Here is a tiny trained network, its code and every weight. The questions are about switching its units off for an input and a class, where a switched-off unit gives its printed mean instead of its output.

import numpy as np


def w(rows, s, z=0):
    codes = np.array(rows[::2]) - 128.0
    scale = np.full(codes.shape[1], s)
    scale[-1] = z or s
    return codes * scale


def f(y):
    return np.maximum(y, 0)


def log_softmax(a):
    a = a - a.max(-1, keepdims=True)
    return a - np.log(np.exp(a).sum(-1, keepdims=True))


def net(x, mask):
    res = np.array(x, float).reshape(1, 4) / 4 @ E
    y = f(res @ A[0][:, :-1].T + A[0][:, -1])
    res = res + np.where(mask, y, B[0][:, -1]) @ B[0][:, :-1]
    return log_softmax(res[-1] @ U[:, :-1].T + U[:, -1])


A, B = {}, {}
E = w([
[63,98,158,29,140,85,128,167],'x0',
[90,65,142,81,128,200,110,50],'x1',
[100,86,186,172,208,174,166,166],'x2',
[13,97,35,202,128,104,116,128],'x3',
],0.011)
A[0] = w([
[159,142,49,79,139,28,94,206,183],'n1',
[73,156,36,209,68,133,68,59,216],'n2',
[142,155,2,121,150,168,113,111,122],'n3',
[64,122,106,167,145,89,197,160,156],'n4',
[196,151,154,116,80,93,91,125,229],'n5',
[193,95,217,57,145,171,165,130,218],'n6',
[87,37,86,79,87,131,66,61,253],'n7',
[81,162,184,179,202,151,180,158,244],'n8',
[104,167,99,168,177,57,192,147,216],'n9',
[163,204,144,137,136,201,175,84,151],'n10',
[155,190,64,104,66,51,111,104,155],'n11',
[232,168,159,134,130,149,103,123,187],'n12',
[116,148,142,56,96,63,170,77,218],'n13',
[84,62,212,132,200,126,116,78,148],'n14',
[68,64,82,117,150,122,153,184,97],'n15',
],0.011,0.0037)
B[0] = w([
[78,142,28,55,63,203,120,204,203],'n1',
[185,68,33,154,45,212,198,24,251],'n2',
[121,106,159,179,43,156,158,44,179],'n3',
[128,116,42,76,134,139,72,148,193],'n4',
[173,154,191,152,65,56,127,229,191],'n5',
[121,109,210,141,216,145,106,210,226],'n6',
[130,197,162,178,145,31,96,45,232],'n7',
[110,34,105,106,165,125,68,143,203],'n8',
[129,60,2,94,150,163,33,181,192],'n9',
[175,75,182,143,120,52,212,109,178],'n10',
[78,146,81,97,49,151,161,182,207],'n11',
[126,48,158,95,58,78,212,165,199],'n12',
[102,219,136,184,180,149,46,210,187],'n13',
[54,75,156,148,191,172,99,74,199],'n14',
[49,171,69,58,154,143,96,44,189],'n15',
],0.0082,0.016)
U = w([
[161,116,69,175,1,167,145,39,160],'0',
[126,177,122,78,79,122,108,206,158],'1',
[223,135,233,135,76,39,171,150,96],'2',
[142,57,59,150,131,117,68,159,137],'3',
[143,170,168,156,151,67,40,114,107],'4',
[71,193,121,51,139,112,106,48,4],'5',
[128,65,196,144,179,173,110,117,209],'6',
],0.0095,0.0037)

Each question gives the input, the list of numbers given to net, and the class t.
The units are the neurons (one row each of A and B). Each row of codes is followed by its name. A weight is (code - 128) times the scale printed after its matrix; where a second scale follows, it is the last column's (A, B and U).
mask holds one flag per neuron, in row order. A switched-off neuron (its flag False) gives its mean, the last column of its row in B, instead of its output. The means were averaged over made-up inputs and are rounded, as every weight is.
A unit's drop is (log p(t) with every unit on - log p(t) with that unit switched off) / (log p(t) with every unit on - log p(t) with every unit switched off).
The circuit of an input: a set's keep is (log p(t) with only the set's units on - log p(t) with every unit switched off) / (log p(t) with every unit on - log p(t) with every unit switched off). Starting from the 12 units with the biggest drops (on a tie, the unit counted first), units are removed one at a time, each time the one whose removal leaves the highest keep (on an exact tie, the one counted first), for as long as the keep stays at least 0.8.
units of the circuit, in order: the units of the circuit, biggest drop first
most important unit: the unit with the biggest drop
k most important neurons: the k neurons with the biggest drops, biggest first
drop of u: that unit's drop, to one decimal
input [1,-1,-4,-4], class 1: most important unit	n7
input [-8,-8,-6,-4], class 2: 4 most important neurons	n5, n12, n10, n15
input [5,4,1,-5], class 6: 2 most important neurons	n6, n14
input [7,-1,1,-7], class 6: 2 most important neurons	n6, n11
input [0,-4,-6,-5], class 1: 2 most important neurons	n1, n11
input [6,2,3,0], class 6: units of the circuit, in order	n14, n1
input [3,-6,-7,4], class 0: 3 most important neurons	n2, n6, n3
input [7,7,-8,2], class 5: 2 most important neurons	n7, n13
input [8,-7,-2,4], class 1: 2 most important neurons	n1, n2
input [5,1,-6,4], class 0: 2 most important neurons	n2, n6
input [6,5,1,-2], class 6: 2 most important neurons	n14, n6
input [-8,4,-7,-7], class 2: drop of n12	0.0
input [4,-6,-7,5], class 0: drop of n6	0.5
input [-1,0,1,8], class 0: drop of n2	0.2
input [5,3,3,8], class 5: units of the circuit, in order	n15
